Here is a tiny trained network, its code and every weight. The questions are about switching its units off for an input and a class, where a switched-off unit gives its printed mean instead of its output.

import numpy as np


def w(rows, s, z=0):
    codes = np.array(rows[::2]) - 128.0
    scale = np.full(codes.shape[1], s)
    scale[-1] = z or s
    return codes * scale


def f(y):
    return np.maximum(y, 0)


def log_softmax(a):
    a = a - a.max(-1, keepdims=True)
    return a - np.log(np.exp(a).sum(-1, keepdims=True))


def net(x, mask):
    res = np.array(x, float).reshape(1, 3) / 4 @ E
    y = f(res @ A[0][:, :-1].T + A[0][:, -1])
    res = res + np.where(mask, y, B[0][:, -1]) @ B[0][:, :-1]
    return log_softmax(res[-1] @ U[:, :-1].T + U[:, -1])


A, B = {}, {}
E = w([
[92,133,201,228,59,80,220,193,168],'x0',
[196,239,111,57,27,151,124,229,176],'x1',
[187,230,143,211,9,22,1,81,214],'x2',
],0.0082)
A[0] = w([
[154,138,138,57,199,194,95,92,66,252],'N1',
[86,128,119,177,203,128,155,62,94,198],'N2',
[115,200,40,145,58,135,69,107,139,246],'N3',
[170,102,89,71,157,159,133,109,108,79],'N4',
[146,185,53,164,56,128,76,121,175,246],'N5',
[78,50,161,214,85,131,224,157,130,247],'N6',
[97,76,166,153,152,136,134,110,27,205],'N7',
[155,156,126,118,159,184,101,48,43,254],'N8',
[131,154,83,106,144,182,108,192,126,178],'N9',
[110,73,113,176,170,185,136,84,125,193],'N10',
[121,143,132,199,132,2,72,127,180,163],'N11',
[99,106,144,157,210,137,223,101,123,188],'N12',
[124,180,134,196,102,69,122,122,163,136],'N13',
[188,148,68,85,157,164,131,161,219,222],'N14',
[139,173,70,105,130,147,177,155,166,172],'N15',
[82,133,142,119,177,150,129,106,73,61],'N16',
[140,41,122,97,176,149,126,79,107,48],'N17',
],0.0092,0.0027)
B[0] = w([
[97,138,65,53,49,176,49,88,84,240],'N1',
[81,83,182,86,195,164,166,105,151,209],'N2',
[183,95,210,130,143,187,127,78,165,237],'N3',
[164,92,85,98,47,107,76,79,76,190],'N4',
[168,142,222,175,138,130,87,40,139,248],'N5',
[108,254,79,127,136,227,217,212,213,229],'N6',
[63,111,108,74,196,131,178,102,162,209],'N7',
[84,102,82,81,147,166,64,70,174,210],'N8',
[170,145,115,116,27,147,115,71,103,189],'N9',
[56,89,107,83,236,130,100,120,191,200],'N10',
[214,75,210,157,189,121,185,89,133,244],'N11',
[84,194,95,112,214,161,145,206,165,219],'N12',
[69,82,218,216,140,134,207,101,100,215],'N13',
[179,185,191,118,83,211,63,113,92,205],'N14',
[225,175,185,142,105,163,111,156,86,180],'N15',
[91,46,68,88,188,105,152,153,66,177],'N16',
[112,56,86,69,169,128,67,155,139,200],'N17',
],0.0071,0.012)
U = w([
[161,104,151,104,84,175,62,57,133,234],'0',
[67,39,117,81,181,135,155,174,217,8],'1',
[133,52,43,255,53,104,91,166,92,2],'2',
[71,34,54,46,140,71,53,106,34,71],'3',
[177,199,194,72,8,187,135,174,63,115],'4',
[164,49,97,146,70,1,168,218,79,2],'5',
[90,209,128,215,117,230,218,175,213,244],'6',
[137,45,252,187,117,19,170,37,160,145],'7',
],0.0058,0.0027)

Each question gives the input, the list of numbers given to net, and the class t.
The units are the neurons (one row each of A and B). Each row of codes is followed by its name. A weight is (code - 128) times the scale printed after its matrix; where a second scale follows, it is the last column's (A, B and U).
mask holds one flag per neuron, in row order. A switched-off neuron (its flag False) gives its mean, the last column of its row in B, instead of its output. The means were averaged over made-up inputs and are rounded, as every weight is.
A unit's drop is (log p(t) with every unit on - log p(t) with that unit switched off) / (log p(t) with every unit on - log p(t) with every unit switched off).
The circuit of an input: a set's keep is (log p(t) with only the set's units on - log p(t) with every unit switched off) / (log p(t) with every unit on - log p(t) with every unit switched off). Starting from the 12 units with the biggest drops (on a tie, the unit counted first), units are removed one at a time, each time the one whose removal leaves the highest keep (on an exact tie, the one counted first), for as long as the keep stays at least 0.8.
units of the circuit, in order: the units of the circuit, biggest drop first
most important unit: the unit with the biggest drop
top k neurons: the k neurons with the biggest drops, biggest first
drop of u: that unit's drop, to one decimal
input [7,-6,-3], class 6: top 2 neurons => N6, N12
input [-6,7,-6], class 4: units of the circuit, in order => N14, N15
input [-1,5,-8], class 4: most important unit => N15
input [-4,-6,-6], class 3: top 2 neurons => N1, N4
input [-1,-1,-6], class 3: units of the circuit, in order => N1, N16
input [-1,1,-1], class 4: top 2 neurons => N10, N17
input [0,1,0], class 4: top 2 neurons => N10, N11
input [0,-1,2], class 7: top 2 neurons => N6, N1
input [6,-8,-3], class 1: top 3 neurons => N10, N7, N2
input [-1,4,-2], class 4: drop of N10 => 0.1
input [7,-4,-1], class 6: drop of N6 => 0.4
input [-3,-5,0], class 3: drop of N6 => 0.2
